Below is a small trained network, with its code and all its weights. Each question gives an input and a target symbol and asks what happens when units are switched off, that is, made to give their printed mean instead of their output.

import numpy as np


def w(rows, s, z=0):
    codes = np.array(rows[::2]) - 128.0
    scale = np.full(codes.shape[1], s)
    scale[-1] = z or s
    return codes * scale


def f(y):
    return y / 2 * (1 + np.tanh(0.7978845608 * (y + 0.044715 * y**3)))


def softmax(a):
    e = np.exp(a - a.max(-1, keepdims=True))
    return e / e.sum(-1, keepdims=True)


def log_softmax(a):
    a = a - a.max(-1, keepdims=True)
    return a - np.log(np.exp(a).sum(-1, keepdims=True))


def net(x, mask):
    ids = ['Ωαζθλμπστφ'.index(c) for c in x.split()]
    T = len(ids)
    res = E[ids] + P[:T]
    u = 0
    for l in range(2):
        q, k, v = (res @ M[l].T for M in (Q, K, V))
        z = softmax(np.where(np.tri(T) > 0, q @ k.T / 2**0.5, -1e9)) @ v
        res = res + np.where(mask[u], z, O[l][:, -1]) @ O[l][:, :-1]
        u += 1
        y = f(res @ A[l][:, :-1].T + A[l][:, -1])
        res = res + np.where(mask[u : u + 8], y, B[l][:, -1]) @ B[l][:, :-1]
        u += 8
    return log_softmax(res[-1] @ U[:, :-1].T + U[:, -1])


Q, K, V, O, A, B = {}, {}, {}, {}, {}, {}
E = w([
[116,96,145,194,240,122,76,122,127,119,103,172],'Ω',
[94,83,64,65,223,125,114,100,134,99,115,160],'α',
[56,176,175,81,150,167,234,73,87,31,198,165],'ζ',
[108,117,105,155,223,70,144,155,90,135,217,59],'θ',
[66,123,135,105,227,160,116,45,132,162,76,181],'λ',
[65,156,149,121,129,195,64,64,98,78,109,176],'μ',
[174,178,117,62,118,107,178,98,129,73,147,4],'π',
[34,141,75,81,125,56,116,152,183,228,75,135],'σ',
[151,197,203,203,137,85,134,132,174,157,191,111],'τ',
[153,202,197,55,121,155,193,78,199,111,168,170],'φ',
],0.018)
P = w([
[152,240,36,231,173,155,213,175,129,78,98,130],'0',
[148,223,73,170,195,157,142,180,146,115,124,128],'1',
[148,195,91,149,184,152,117,156,146,132,141,114],'2',
[142,170,116,130,169,133,110,140,156,130,144,106],'3',
[135,143,141,121,151,117,103,122,155,132,148,104],'4',
[126,118,164,108,135,106,95,114,153,131,147,100],'5',
[120,87,183,101,122,95,87,110,155,134,149,90],'6',
[116,54,201,94,114,94,85,95,153,145,140,66],'7',
[96,30,220,90,94,79,98,78,143,134,145,69],'8',
[75,13,247,77,77,75,93,74,150,139,157,85],'9',
],0.012)
Q[0] = w([
[7,156,185,92,254,115,42,84,168,70,186,65],'L0H1',
[93,106,42,145,125,203,53,149,65,155,52,191],'L0H1',
],0.0082)
K[0] = w([
[156,40,204,85,28,94,44,98,163,151,108,107],'L0H1',
[184,254,63,150,123,136,116,138,161,130,82,138],'L0H1',
],0.007)
V[0] = w([
[112,126,122,123,127,81,164,123,180,254,91,144],'L0H1',
[83,62,118,110,196,100,93,135,52,116,109,160],'L0H1',
],0.0075)
O[0] = w([
[130,173,122,151,129,145,101,151,119,10,69,39,5],'L0H1',
[210,181,117,156,90,62,130,83,203,43,85,139,106],'L0H1',
],0.012,0.0024)
A[0] = w([
[71,102,87,156,211,98,91,81,106,147,130,113,206],'L0N1',
[120,145,147,106,139,131,130,167,108,105,160,100,163],'L0N2',
[60,111,138,146,161,115,79,88,65,130,80,122,162],'L0N3',
[125,253,138,95,49,158,150,172,55,46,99,39,51],'L0N4',
[177,168,115,118,109,76,98,174,99,77,218,150,24],'L0N5',
[205,247,142,143,65,77,213,77,180,169,137,128,252],'L0N6',
[176,33,103,160,206,115,89,143,186,123,107,181,33],'L0N7',
[113,152,47,123,79,157,141,144,148,28,73,133,116],'L0N8',
],0.0079,0.0031)
B[0] = w([
[59,38,130,178,88,95,104,110,179,69,191,131,254],'L0N1',
[112,133,169,166,157,126,113,107,190,69,193,152,169],'L0N2',
[116,70,89,148,104,88,71,129,133,150,123,211,216],'L0N3',
[123,132,166,102,132,124,96,141,181,152,249,200,189],'L0N4',
[158,150,114,195,119,147,100,97,124,135,95,109,123],'L0N5',
[249,102,61,140,114,139,118,137,251,213,35,182,224],'L0N6',
[78,187,63,143,146,77,143,61,68,115,169,254,170],'L0N7',
[130,93,140,78,165,102,147,112,24,208,26,143,179],'L0N8',
],0.0077,0.0068)
Q[1] = w([
[92,61,53,153,41,152,70,186,2,175,154,107],'L1H1',
[35,32,151,39,193,135,2,81,217,173,138,227],'L1H1',
],0.0077)
K[1] = w([
[128,207,97,138,208,254,147,196,129,175,126,119],'L1H1',
[154,88,253,100,51,142,114,124,160,148,111,71],'L1H1',
],0.0085)
V[1] = w([
[84,124,90,2,135,213,155,96,176,97,105,142],'L1H1',
[91,161,179,200,139,185,101,82,138,144,89,172],'L1H1',
],0.0076)
O[1] = w([
[214,53,139,161,72,119,161,254,139,136,147,80,253],'L1H1',
[180,150,123,81,9,59,173,53,32,150,137,43,250],'L1H1',
],0.011,0.0069)
A[1] = w([
[135,127,164,98,166,143,170,75,39,50,121,48,216],'L1N1',
[133,85,180,147,118,104,163,176,89,100,165,97,101],'L1N2',
[166,86,105,175,90,177,60,134,40,55,127,128,159],'L1N3',
[191,116,110,111,139,146,151,161,168,105,112,142,142],'L1N4',
[69,95,190,153,158,172,127,164,138,82,189,106,1],'L1N5',
[147,255,171,129,115,141,126,99,165,16,190,77,152],'L1N6',
[152,194,89,64,134,121,134,93,94,59,82,77,108],'L1N7',
[145,168,167,155,101,123,192,127,140,57,161,49,98],'L1N8',
],0.0099,0.0067)
B[1] = w([
[107,146,125,125,84,107,94,207,254,127,96,113,176],'L1N1',
[83,100,146,158,153,160,122,57,111,96,83,112,255],'L1N2',
[92,138,107,100,186,90,156,171,157,168,119,156,203],'L1N3',
[53,136,144,165,118,150,129,132,74,118,151,170,186],'L1N4',
[183,208,127,145,68,80,158,88,131,66,116,115,221],'L1N5',
[153,56,135,98,173,160,160,195,66,117,106,152,187],'L1N6',
[174,117,219,193,106,193,90,123,77,170,78,97,165],'L1N7',
[100,150,21,87,118,152,57,128,90,149,126,131,194],'L1N8',
],0.012,0.0086)
U = w([
[112,240,222,161,159,103,159,98,76,150,149,106,134],'Ω',
[134,100,2,73,66,190,49,174,42,140,64,238,2],'α',
[157,152,136,77,118,132,120,159,38,83,112,192,78],'ζ',
[132,155,91,68,201,189,143,81,140,164,84,144,174],'θ',
[187,138,147,120,144,140,131,143,101,169,51,114,132],'λ',
[176,163,91,76,71,63,132,84,122,229,203,102,150],'μ',
[172,126,69,179,61,236,25,171,206,132,194,239,91],'π',
[83,235,84,37,131,60,115,232,167,155,72,137,201],'σ',
[29,182,112,88,69,186,14,93,48,106,136,143,115],'τ',
[53,31,211,135,174,139,158,148,52,198,175,94,174],'φ',
],0.0049,0.0051)

Each question gives the input, a string of symbols that net reads in full, and the target symbol t.
The units are the heads (2 rows each of Q, K, V and O) and the neurons (one row each of A and B). Each row of codes is followed by its name. A weight is (code - 128) times the scale printed after its matrix; where a second scale follows, it is the last column's (O, A, B and U).
mask holds one flag per unit, layer by layer, with each layer's heads first. A switched-off unit (its flag False) gives its mean, the last column of its rows in O or B, instead of its output. The means were averaged over made-up inputs and are rounded, as every weight is.
A unit's drop is (log p(t) with every unit on - log p(t) with that unit switched off) / (log p(t) with every unit on - log p(t) with every unit switched off).
The circuit of an input: a set's keep is (log p(t) with only the set's units on - log p(t) with every unit switched off) / (log p(t) with every unit on - log p(t) with every unit switched off). Starting from the 12 units with the biggest drops (on a tie, the unit counted first), units are removed one at a time, each time the one whose removal leaves the highest keep (on an exact tie, the one counted first), for as long as the keep stays at least 0.8.
units of the circuit, in order: the units of the circuit, biggest drop first
most important unit: the unit with the biggest drop
k most important neurons: the k neurons with the biggest drops, biggest first
top k neurons in layer l: the k neurons of layer l with the biggest drops, biggest first
input λ μ λ μ μ φ π τ, target Ω: top 3 neurons in layer 0 : L0N3, L0N2, L0N5
input ζ ζ θ θ, target θ: units of the circuit, in order : L1H1, L0H1
input Ω Ω μ α ζ, target π: units of the circuit, in order : L0H1, L0N6, L1H1
input φ σ ζ, target ζ: units of the circuit, in order : L0N4, L1N6, L0H1, L1N5
input π φ φ α μ μ μ φ ζ, target τ: most important unit : L1N2
input μ Ω λ ζ μ ζ, target μ: units of the circuit, in order : L0H1, L0N1, L1H1
input φ λ μ τ ζ μ μ α, target μ: units of the circuit, in order : L0H1, L1H1
input μ μ π ζ μ φ τ μ α, target τ: 3 most important neurons : L0N1, L0N7, L0N6
input σ λ λ, target σ: units of the circuit, in order : L0H1, L1N1
input σ θ τ μ σ, target τ: top 2 neurons in layer 0 : L0N8, L0N3
input τ Ω ζ σ μ μ φ μ φ μ, target φ: top 3 neurons in layer 1 : L1N2, L1N8, L1N3
input Ω φ λ μ Ω π, target λ: top 2 neurons in layer 1 : L1N7, L1N6
input μ τ φ φ μ ζ μ α α π, target π: units of the circuit, in order : L0N6, L1H1
input λ μ μ σ Ω α μ φ μ θ, target μ: 3 most important neurons : L0N7, L0N3, L0N6
input λ π Ω μ φ σ τ, target ζ: 3 most important neurons : L1N6, L1N5, L0N4
input Ω λ μ θ φ λ, target φ: 2 most important neurons : L1N2, L0N3
input μ μ μ μ Ω μ φ λ π, target α: units of the circuit, in order : L1N8, L1N6, L0H1
input θ Ω ζ μ μ ζ ζ λ π α, target π: units of the circuit, in order : L1H1
input φ ζ Ω τ τ, target σ: 4 most important neurons : L1N1, L0N2, L0N6, L1N2
input φ μ μ σ ζ, target ζ: 2 most important neurons : L0N4, L1N6
input λ π λ σ τ σ φ π θ, target Ω: most important neuron : L1N5
input μ σ μ α φ, target π: units of the circuit, in order : L0N6, L1N4
input φ α σ μ φ τ φ, target σ: 2 most important neurons : L0N1, L1N1
input λ φ λ φ π ζ μ ζ φ, target φ: units of the circuit, in order : L0H1, L1H1, L1N2
input μ λ π, target α: units of the circuit, in order : L1N8, L1N6
